Each new row is followed by what is left of it after taking away its nearest point in the smallest flat space through zero that holds the rows named last above it.
In the rows, zero is written as 128.
bapub (4 x 25):
[[188 142 111 130 170 148 138 172 111 112 144 114  99 114 128 132 167 103
  151  97 149 109 121 133  99]
 [ 87  96 118 153 170 156 168 106 105 177 124 153 162 156  96  89 120 117
  116 118 133 136 176 103 122]
 [117 114 118 125  88  71  59 116 110 113 163  76 125  77 127 149 111 121
  108 115 129 110 114 139 193]
 [141 171  89 145 198 140 158 116 124  86 131 172 143 125 164 116 154 108
  139  84 139  99  88 177 104]]
New rows:
[163 137 134 135 138 146 151 149 119 113 161 132 100 118 111  92 153 117
 137 101 139 122 133 136 123] | [133 134 145 131 110 132 142 126 132 116 152 139 113 123 115  94 132 133
 125 120 126 132 131 137 139]
[126 132 147 133 104 104  98  93 126 110 133 125 119 105 150 156 104 139
 114 148 119 139 131 133 169] | [143 132 141 141 140 133 129 109 117 121 130 137 116 119 141 143 122 128
 125 137 129 139 145 124 140]

Mumu:
[[143 121 127  87  83 132 129 160 105 185 136 127 151  80 158 113 128 144
  117 154 135 102 109 163 110]
 [105 131 120 173 160 127 118  98 147  69 113 120 104 169 112 135 146 129
  139 115 128 141 136 111 163]]
New rows:
[156 130 156 128 155 129 133 166 112 126 149 115 150 115 140 139 112 108
 106 138 132 150 111 140 115] | [146 129 150 143 158 130 126 158 116 108 141 109 143 124 142 137 126 116
 109 140 135 148 108 143 133]
[153 133 133 119  94 112 140 101 139 116  97 113 141 126 133 129 146 126
 163 153 113  74  97 180 136] | [160 138 142 119 112 109 149  96 145 112 103 122 140 138 116 139 128 107
 164 137 105  90 110 158 121]

vob:
[[138 160 117 190 119 100 117  92 140 151 161 148 151  84 139 123 128 170
  171 128 134  99 128 160 121]
 [127 150 122 119 142 131 142 134 119 112 158 160 122  98 142 143 137 145
  133 115 132 128 145 152 113]]
New rows:
[140 115 134 149  83 136 109 116 138 134 116  73 123 161  80 110 125 119
 115 149 122 144 110  84 148] | [139 142 127 136 101 140 127 124 126 113 153 113 115 124  97 129 136 139
 120 133 127 145 131 113 129]
[122 126 146  88 163 137 155 167  82 103 132 166  97 107 149 139 136 135
 109 127 124 144 151 152 122] | [129 116 147 135 140 117 131 139 100 137 112 136 118 120 137 117 124 137
 127 144 122 128 129 139 137]
[124 141 136  87 144 142 150 155 105  94 131 147 121 130 128 147 151 130
 120 111 133 146 124 158 130] | [130 135 136 125 127 126 132 132 119 120 118 126 138 137 120 131 143 134
 136 123 132 132 108 151 141]

vovab, 4 rows:
[[106 111 146  95 171 115 175 126 170  72 128 119 131 111 110 132 124 173
  161 101 161 143  96 127 137]
 [112 139 157 109 143 135 146 114 151 102 128 113 131 116 104 137 128 160
  140 117 134 145 106 138 130]
 [ 99 131 126  91 146 125 141 121 154  37 105 110 104 109 144 115 125 155
  181 153 143 133 111 131 153]
 [ 91 131 144 105 149 130 143 104 145  87 112 112 118 132 101 132 119 162
  146 131 139 148  96 125 156]]
New rows:
[157 144 124 162 110 145 107 140 138 155 122 137 123  97 129 142 117 111
 119 141  93  95 178 123 130] | [134 129 128 147 136 136 129 131 153 131 115 134 121 103 110 144 109 134
 130 130 112 106 154 113 149]
[ 96 147 156 107 113  82 137 131 135 132 131 102 120 166  99 131 141 132
  97 116 116 122 106 137 141] | [112 142 142 108 108  77 135 148 135 123 134 108 118 154 127 122 146 119
 107 121 117 108 122 139 130]
[108 146 128 132  96 128 166 135 134 110 119 153 137 108 130 131 122 162
 125 150 139 121 139 163 127] | [107 137 119 141  96 123 164 135 125 128 119 160 138 121 126 131 118 155
 114 147 140 120 140 154 132]

rumat:
[[ 92 108 112 129 133 106 132 119 130 111 136 138 107 136 131 130 140 109
  116 126 110  96 153 160 108]
 [ 74 106 119 126 134  90 131 129 130 107 135 144 120 140 130 129 145  92
   93 129 109 101 171 152  92]]
New rows:
[141 159 138 130 148 120 123 130  85 148 115 123 118 114 130 115 137 178
 151 116 128 121  88 129 122] | [118 152 139 128 150 102 123 135  85 141 116 130 123 119 130 115 144 160
 130 118 123 117 108 131 105]
[151 165 159 113 111 123 146 140 134 134 119 149 150 121 148 139 101 130
 103 117 160 158 116  99 123] | [136 149 138 117 115 119 151 122 136 122 127 152 118 124 152 142 107 129
 114 112 145 124 121 136 120]

Bire, 3 rows:
[[106 121  92 112 142 107  99 154 126 104 114 152 127 125 128 150 142 135
  152 140 103 145 150 144 131]
 [115 134 127 121 125  73 131 105 132  79 112 170 151 103 128 120 147  79
  128  66  96 157 141 127  88]
 [164 140 149 152 117 110 165  87 142 106 123 129 151 115 124 102 122  85
  103  55 128 127 110 108  96]]
New rows:
[128 143 142  84 111 148 105 166 137 135 128 113 106 105 153 121 124 180
  87 148 101  96 144 131 101] | [141 146 138  92 111 137 113 158 144 119 121 118 115 100 151 117 124 166
  83 121  95  98 141 127  90]
[111 147 105 143 151 125 150 127 130 116 112 143 193 122 129 127 130 111
 134  55 121 147 122 105 116] | [ 93 143 116 132 149 149 140 139 119 148 126 130 176 132 133 131 128 136
 137 102 136 139 123 110 136]
[110 169 146 145  90 101 132 104 153 137 115 130 118 128 138 124 129 103
 106  89 102 123 129 122 114] | [112 163 125 144 100 117 118 128 153 145 114 121 108 139 137 139 125 129
 117 119 104 116 132 129 134]

zipo, 3 rows:
[[115 116 127 109 146 118  91 129 134 140 116 148 149 100 125  87 141 134
  119 136 112  93 117 106 137]
 [124 161 136 120 139 102 138 144 117 151  92 132 147 121 117 111 122 164
  112 136 126 130 136 102 139]
 [122 133 131  91 169 116  79 162 122 112  85 164 137  83 120  62 146 121
  102 181  76 117  77 117 118]]
New rows:
[159 140 140 106 154 177  87 101 132 102 160 146 161 116  98 135 151  80
 105 138 139 129 133 116 132] | [161 162 145 111 150 166 109 106 125 114 148 138 165 125  93 145 142 100
 101 134 149 141 147 108 137]
[103 128 138 131 135 148 121 148 166 100 112 158 125 154 133 152 131 127
 143 155 128 152 105 129 120] | [ 97 126 138 132 132 141 120 139 169 118 114 157 137 154 132 150 130 140
 144 141 138 137 119 115 131]
[120  93 163 120  92 176 106 106 147 175 135 149 166 129 115  99 149 126
 138 138 139  80 177 127 141] | [135 122 168 122  95 177 131 131 131 152 116 144 145 139 111 112 140 121
 130 163 128 126 162 146 124]

zinu (2 x 25):
[[142 149 120 100 154 103 150 141 161 119  95 122 118  99 138 160 120 143
  148 169 137 156 105 104 105]
 [ 92 121 149 137 129 149 148 138 129 124 138 160 141  93 152 150 141 150
  169 128 186 151 110 130 150]]
New rows:
[142 143 122 110 150  99 136 150 144 130  93 104 145  94 127 146 130 116
 125 154 100 145 113 114 103] | [121 126 134 133 132 123 126 144 121 135 120 118 156 104 127 130 140 112
 123 125 111 132 124 132 126]
[101 129 151 139 144 127 145 137 137 137 116 163 147  85 170 156 145 141
 163 146 157 153  91 120 129] | [124 127 138 142 134 120 122 125 125 143 120 141 141 122 148 128 138 119
 124 132 109 125 113 127 120]

Tak:
[[134 146  99 141 129 150 141 136 129 120 146 135 154 118 127 140 145 117
  108 136  78  98 133 148  98]
 [111 123 150 152 125 112 105  97  96  90 120 132 133 127 139 126 111 135
  147 122 150 136 116  82 167]
 [146 118 125 128  88 134 108  96 158 110  77 110 143 133 132 165 126 138
   33  95 144 131 133 138  58]]
New rows:
[148 141 137 113 124 131 135 153 161 157 102 105  98 137 123 144 120 151
 120 127 162 157 139 155 104] | [135 154 131 144 130 135 131 141 129 122 121 118 121 127 130 145 121 145
 138 135 134 137 132 132 125]
[164 131 142 133 135 127 135 127 174 151 159 126 119 149 125 111 116 139
 141 154 183 155  85 145  96] | [158 141 135 157 134 133 130 114 156 122 167 133 140 141 131 118 118 135
 138 156 161 139  81 131  98]
[109 132 127 127 151 113  92 116 114  96 143 142 184 111 128 116 129 108
  89 120 103 134 108 107 116] | [113 124 133 102 158 107 101 135 130 129 143 137 161 118 121 104 129 110
 104 123 121 149 112 122 121]

zizol (2 x 25):
[[126 147 143  98 161 133 128 119 113 140 133 130 121 134 150 163 133  98
  112 127 132 139 127 120 171]
 [121 160 147  95 150 135 123  91 102 112 130 137 115 125 145 144 124 102
   95 123 148 129 136 112 147]]
New rows:
[103 149 140 139  95 161 111 113 110  85 101 136 144  88 113 107 106 154
  84 139 133 126 137 129  87] | [109 137 139 135 118 160 118 147 120 125 106 127 150 101 126 141 119 141
 102 144 113 142 125 137 130]
[112 130 119 131 156 129 128 169 151 150 121 131 142 111 136 129 115 127
 146 111 129 170  99 125 149] | [108 141 122 129 146 131 124 145 142 126 118 137 137 103 132 113 107 131
 132 108 142 161 107 118 128]

Mide, 2 rows:
[[169 144 137 142 134 146 105 105 149  94  99 160 201 132 141 166 146 108
  151 144 151 126 126 138 117]
 [131 117 141 143 128 131 123 104 157 104 116 130 167 130 164 168 141 126
  132 121 140 129 117 140 113]]
New rows:
[ 85 124 136 125 113 120 140  92 154 116 155  75 129 113 162 154 141 133
 140 140 122 131 121 125 104] | [111 150 126 116 117 129 130 106 132 122 149  95 132 113 125 130 137 121
 151 160 123 128 134 117 115]
[125 149  72 159 137 122  96 126 120 100  92 142 181 126 130 161 128  96
 135 127 141 115 133 173  96] | [ 99 139  67 150 133 111 110 140 107 121 110 122 135 124 122 138 117 109
 120 117 127 116 134 167 103]
[157 194 133 119 143 133 117 106 133 134 117 125 117 104  87  88 120 113
 170 150 151 116 161 144 144] | [126 165 143 128 138 122 130  93 155 130 125 100 108 103 126 111 123 127
 156 127 148 119 148 152 133]

Pota (4 x 25):
[[106 126  93 145  93 111 131 124 137 147 121 123 141 114 125 108 141  85
  105 136 144 130 104 116 107]
 [112 117 125 136 138 102 165  85 109  97 157 101 114  79 101 151 180 125
  101 167 114 126  69 159  84]
 [ 96 121  76 178  92  85 134 108 142 133 126 140 136  95 126 141 159  92
  142 145 110 105  88  82 108]
 [169 144 171  66  93 153 128 112 132 135 121 104 164 145 164  79  77 109
  111  98 117 127 126  85 127]]
New rows:
[158 117 181 104 125 142 130 106 119  94 123 106 119 105  94 108 136 101
 123 148 144 140  90 134 129] | [145 116 156 133 124 136 112 128 131 108 110 132 116 117  96 117 133 102
 149 142 149 135 112 119 148]
[123 115 140 135 140 132 143 121 129 126 125 114 109 146 117  97 148  78
 114 117 156 138 112 103 171] | [127 114 147 138 152 131 144 118 127 116 129 119 103 145 117 111 150  93
 128 118 144 132 115 102 176]
[139 141 165  76 129 136 119 136 109 104 135 126 117 131 144 132  78 163
  92 110 133 112 155 134 132] | [110 134 124 116 114 111 119 136 117 112 132 138 115 114 134 142 103 142
  97 124 136 105 139 124 122]

vodit (3 x 25):
[[123  53 140 156 139  92 118 124 143 108  93 137 144 126 106 161 135 112
  102 116 123  87 133 128 129]
 [153 129 138 127  79 155 164 137  93 154 107 103 150 111 157 121 132 139
  144 159 179 127 127 135 109]
 [122  87 149 108 182  96 110 161 127 128 104 166 145 123  91 133 153 108
   54 118 107 134 124 168 114]]
New rows:
[148 139 141 153 140 114 129 125 148 111 147 136 151 162  86 159 131 109
 119  94 134 140 132 132 139] | [156 150 142 148 124 127 141 129 135 122 146 127 155 157  98 152 131 115
 127 105 150 146 131 134 133]
[136 134 107 133 127 133 121 109 123 121 123 113 119 139 131 109 115 125
 178 146 120  97 104  92 158] | [139 125 119 117 145 127 120 130 112 130 111 127 130 133 120 104 129 119
 145 149 120 107 101 116 146]

faro (2 x 25):
[[ 97 116 133 124 122 136 145 118 133 130 134 104 139 139 116 146 143 117
  126 102 126  90 116 153 117]
 [ 82 106 138 124 119 141 150 115 137 131 138  91 147 142 108 153 151 112
  125  88 124  74 111 166 114]]
New rows:
[138 167 113 109 139 116 112 132 122 142 104 147  85 116 139 119 114 152
 126 152 153 183 144 108 137] | [105 140 127 111 132 128 119 127 133 144 114 116 106 120 119 133 133 141
 124 119 147 150 134 138 133]
[109 152 123 133 113 127 163 108 129 157 127 127 136 149  75 166 146 134
 104 132 125  93 140 134 118] | [130 146 128 142 117 125 140 121 131 156 127 139 138 133  76 148 138 143
 105 145 123 127 151 120 134]
[148 175 114 107 114 117 134 127 112 115 108 150  84 150 173 134 109 101
 121 141 147 107 162 114 137] | [133 133 139 122 110 131 114 138 128 116 120 126 113 135 148 128 123  99
 120 116 137 110 163 134 152]

kef:
[[148 142 100 148 103 137 117 179 111 127 135 135 153 121  90 114 165 135
  110 130 149 116 126 129 127]
 [139 128  89 137 161 118 110 187 138 136 170 181 164 111 120 126 146 173
  115 100 140  67 136 124 170]
 [124 158 132 134 181 141 138 161 154 143 136 161 126 123 120 125 167 131
  109 127 126  97 128 125 138]]
New rows:
[164 142 130 106  82 125 104 136 104  58 105 138 121 180 123 112 151 155
 131 135 105 123 154 124 117] | [154 146 141 100 115 124 111 129 122  64 108 151 112 180 137 117 149 157
 132 131  96 112 156 122 125]
[136 126 117 117  87 123 112 104 155 106 110 140 123 146 144 153 107 116
 142 107 133 113 141 105 141] | [137 143 120 123  97 134 117 120 160 111 106 145 121 146 132 148 131 110
 131 113 135 109 139 105 136]
[135 146 151 129 156 143 135 140 144 159 114 131 124 140 118 104 169 118
  98 134 129 128 124 151  96] | [138 115 136 122 133 123 120 124 131 150 126 126 136 138 133 110 131 136
 114 120 130 128 129 151 109]

sepip (5 x 25):
[[144 139 136 120 129 120 159 122 121  97 156 130 124 132 132 167 145 117
  108 117 135 127 131 132 144]
 [116 117 146 127 121 116 119 162 112 108 122 122 120 120 163 148 100 118
  117 150 137 161 119  97  94]
 [108 119 118 108 132 103 110 123 139 108 170 133 111  85 153 131 115 108
  107 136 161 162 112 119 107]
 [101 123 126  90 119 111 166 127 135  96 158 113 116 133 184 124 112  81
   88 125 174 147 107 103 125]
 [127 132 142 124 106 115 151 129 126  93 133 127 106 123 156 158 117 126
  118 125 145 142 141 115 114]]
New rows:
[122 144 138 144 119 133 115 151 118 172  95 109 112 123 142  92 112 120
 148 150 146 133 133 121 119] | [139 154 138 138 128 126 130 138 116 152 128 116 111 116 132 123 134 114
 134 139 149 130 134 134 137]
[133 139 148 110 118 101 169 121 141  73 112 137  98 105 184 147 116 109
 142 106 187 136 152 109 101] | [145 134 137 122 158 120 132 134 130 119 106 140 137 114 138 123 136 113
 154 117 151 120 130 126 121]

Zib:
[[194  92 162 154 140  75  95  81 150 153 125 108 128 150 164 117  94 117
   66 132 154 107 106 126 109]
 [105 145 133 107 143 156 140 145  97 111 140 152 111 115 108 128 148 152
  183 126 118 131 140 131 120]]
New rows:
[ 95 135 125  96 137 154 156 166  89 125 135 132 123 108 107 128 130 142
 144 124 115 111 134  97 121] | [120 120 131 111 133 130 143 148 107 138 129 117 130 118 124 125 114 129
 107 126 125 105 124  95 120]
[170 121 139 124 156  98 116  99 141  98 131 122 130 115 147 115 110 111
 109 144 168 127 125 121 143] | [141 136 122 114 148 120 130 119 135  88 131 128 132 106 132 120 124 113
 132 142 157 137 134 122 153]
[188 115 161 134 154 104 123 115 155 147 125 117 141 139 145 121 113 122
  90 115 140 105 120 109 108] | [147 137 137 119 144 136 143 144 145 133 125 127 143 126 124 128 133 126
 124 113 124 119 133 110 122]

padev:
[[138 122 118 119 130 135 133 154 107 139 122 111 170 137 133 134 140 135
  144 111 120 111 118 168 136]
 [111  77  78 130 140 122 160 158  99 135 137 116 219 158 146 138 127 146
  153 115  86  97 105 160 124]
 [111  97  55 127 142 136 170 168 107 151 147 112 204 160 133 155 110 139
  155 145  89  96  93 169 117]
 [128 124 111 123 128 127 134 150 113 132 128 114 169 135 139 131 124 137
  143 116 107 108 112 160 123]]
New rows:
[141 110 108 122 129 179 120 143 134 152 156 106  98 157  77 160 139 100
 117 150 163 123 134 147 179] | [123 109 125 130 115 141 101 129 137 114 154 110 117 143 113 128 116 116
 116 117 122 109 127 134 151]
[129 151 113 146 140 105 165 138 148 170 134 153  91 161 120 151 145 116
 125 144 156 146 120  80 155] | [132 160 127 141 129  89 148 148 136 154 125 141 121 152 145 134 140 129
 134 109 131 127 111 105 144]

Gogu, 2 rows:
[[128 138 127 135 162 166 124 203 162 150 119  76 119 161 146 106 106 109
  106 117 146 102 108 174 136]
 [127 135 129 133 146 149 127 171 148 139 122  98 122 146 139 115 117 115
  116 120 140 111 118 155 130]]
New rows:
[144 119 152 139 139 117 144 111 133 105 129 162 157 117 166 126 163 142
 103 113 113 156 109 107 120] | [144 121 151 141 149 128 143 131 142 111 127 148 155 126 171 120 157 137
  97 110 117 150 103 119 123]
[172 121  94 137 119 127 144  81  84 146 135 147  96 136  96 144 174 182
 121 171 122 115 119 117 147] | [165 134 105 147 124 138 151 114 102 144 125 123  86 144 109 132 176 159
 116 154 142  89 120 142 133]

ludul, 4 rows:
[[117 106 147 112 123  79  92 147 169 111 156 112 118 143 106 144 146 113
  140 162 133 118 179 144 143]
 [118 135 110 126 136  85 131 162 145 129 117 141 109 125 149 145 145 167
  151 116 118 108 126 129 150]
 [148 114 124 145  88  89 116 111  89 124 121 133 119 120 169 189  92  85
  186 147 107  75 128 128 175]
 [121 143 116 130 147  64 127 173 150 102 129 111 115 137 156 145 145 156
  159  98 121 107 114 142 142]]
New rows:
[157 142 127 125 122 118  97  99 133 140 140 147 149 111  97 148 117  89
 100 103 131 126 131 109 112] | [151 148 118 124 130 103 101 116 142 140 134 152 142 110 105 150 127 112
 105  93 128 122 126 109 117]
[173 152  89 148 153 144 135 158  74 106 123 116 135 124 180 137 116 120
 120 135 171 171 141 118 156] | [164 142  94 137 152 137 124 164  94 111 130 122 129 126 163 136 129 125
 114 153 174 174 167 119 160]
[108 136 134 123 139 128 164  87  81 165 119 156 126 128 147  95 104 114
 111 121 137 139  75 127 132] | [ 98 126 144 112 142  90 142 108 113 151 137 143 118 139 135 103 121 113
 119 136 140 133 105 139 140]

rade (4 x 25):
[[168 105 119 109 112 179 100 155 126 136 145 128 127 154 112 112 161 111
  127 118 120  82 126 136 109]
 [165 117  99  95  80 201  82 148 135 115 140 133 174 140 115 138 156 128
  123 149 109  78 100 132 125]
 [149 115  75 110 118 166  92 171 154 131 116 116 145 150 129 144 175 138
  132 131  96  83  98 113  99]
 [127 128 125 138 106 136 134 100 138 103 142 150 140 106 135 139  97 129
  121 141 146 145 126 129 155]]
New rows:
[185  62  98 142 142 123  73 146 130 109 149 111 131 134 121 136 150 116
 129 116 114 112  78 113 106] | [160  85 136 143 147  92  92 120 105 110 144 108 140 118 119 133 124 120
 128 127 122 142  89 122 125]
[155 103  69 130 161 164 126 142 134  96 184 113 144 145 118 110 141 120
 120 147 160 166 142 113 112] | [134 125  93 121 170 140 132 138 112 106 169  99 157 142 113 110 138 128
 123 156 152 178 143 117 115]
[143 108 102 150 157 115 138 144 162 138 106 140  98 133 146 132 155 125
 127  99 114 147 133  91 117] | [144 125 137 127 130 132 129 126 130 133 114 142 135 125 129 127 142 123
 122 122 115 146 133 110 138]

sikaz, 2 rows:
[[119 132 129 139 124 101 100 128 113 140 120 126 126 152 120 137 101 102
  112 108 116 143 156 108 136]
 [ 95 136 123 135 139  92  55 113  83 158 107 141 134 135 101 139  89 109
   91 114 133 171 144 135 109]]
New rows:
[ 94 114 138 116 141  76 138 125 150 135 150 104 125 183 138 111 102  81
 138 105 108 143 173  82 130] | [ 90 112 133 101 155 102 144 116 150 132 152 115 132 144 136 102 127 116
 144 132 132 142 133 122 104]
[148 108 116 134 135 150 136 114 158 128 125 143 116 109 157 103 166 146
 145 156 157 101  74 169 123] | [140 112 118 148 128 118 108 116 144 140 117 138 112 141 150 114 135 113
 128 131 140 115 110 141 137]

Vobo (3 x 25):
[[101  80  85 107 163 117 114 131 146 113 114 117 133 107 154 135  99 130
  101 150 128 119 137  94 127]
 [117  82 137 208 149 127 134 130 163  98 146 126 152 103 156  89 114 171
  121 188 125  65 149 136 128]
 [156 173 161 100 146 132 107 106 102 126 139 115 102 128 120 129 148 111
  125  92 122 147 145 136 148]]
New rows:
[112 138 151 128 123 106 114 117 158 148 124 173 136 157 138 137 135 120
 160 116 108 129 120 132 114] | [110 131 149 124 141 104 105 112 160 139 125 166 133 148 147 135 130 121
 150 120 106 124 130 125 119]
[120 137 104 176 123 143 155 150 151 130 123 113 148 149 123 106 125 134
 111 162 150 132 139 157 118] | [127 151 104 141 139 142 139 140 138 130 120 103 133 147 123 116 128 119
 102 141 148 150 146 148 127]
[123 131  64 148 183 120  90 146 171 140 123 115 144 155 143 123 107 122
 113 115 146 104  97 125 131] | [139 159  88 155 169 126  94 142 160 146 131 118 139 164 130 119 123 119
 125 101 145 110  95 142 134]

degam, 2 rows:
[[ 92 109 150 171 157 160 117  97 145 114 107  73 116 171 161  96 156 127
  155 114 106 109 173  81 156]
 [ 98 115 148 179 174 163 123  85 136 124 106  77 110 161 147  97 156 138
  157 115 102 109 159  81 152]]
New rows:
[158 132 126 113 114 116 123 141 112 138 123 134 145 122  81 158 125 114
 108 129 144 158 108 133 120] | [142 124 135 130 124 129 118 129 120 131 114 111 141 141  96 145 137 113
 119 123 135 150 128 113 132]
[121 153 143 126 126  93 125 151 108 125 168 194 168 112  98 145  98 133
 110 126 148 146 134 163  97] | [100 143 156 154 148 113 120 129 116 119 155 161 159 136 115 126 115 135
 127 118 134 134 159 134 113]
[106 119 152 149 129 156  92 100 119 116 109  96 104 164 112 124 124 114
 142 126 123  79 134  91 134] | [124 128 141 124 109 138  96 120 112 121 120 124 112 144  98 141 109 112
 127 133 136  89 114 116 120]

laluf, 4 rows:
[[109 156 127 112 144  81 126 124 124 120 133 144 108 141 133 156 138 107
  162 137 145 133 141  96 129]
 [109 144 117 108 157  69 107 137 125 119 126 181 132 132 107 143 146  93
  165 134 141 121 138 102 119]
 [116 145 120 116 158  65 118 117 131 128 109 152 111 151 132 129 114 114
  162 124 135 102 127 102 140]
 [123 148  80 126 175 139 152 175 122 108 117 174 167 129 125 110 156 129
  140 100 163 129 144 138 115]]
New rows:
[136 122 153 125  79 107  96 101 142 154 140  94 125 117 115 157 112 119
  99 159 108 139 129 106 141] | [135 139 114 127 119 116 122 132 139 141 124 119 149 126 124 136 122 130
 107 131 135 132 138 115 139]
[135 133 128 150 128 126 145 145 143 120 123 146 117  98 120 173 144 145
 138 142 114 165 112  85 147] | [142 123 123 155 134 127 143 143 147 125 109 147 123 101 120 153 130 153
 132 132 107 148 103  94 153]
[128 103 140 125 132 130 120 122 132 142  99  92 169  94 146 137 119 155
 123 147  96 100 164 149 132] | [119 120 133 118 143 116 125 129 128 134 103 103 166  98 149 150 131 146
 138 148 110 108 174 137 129]
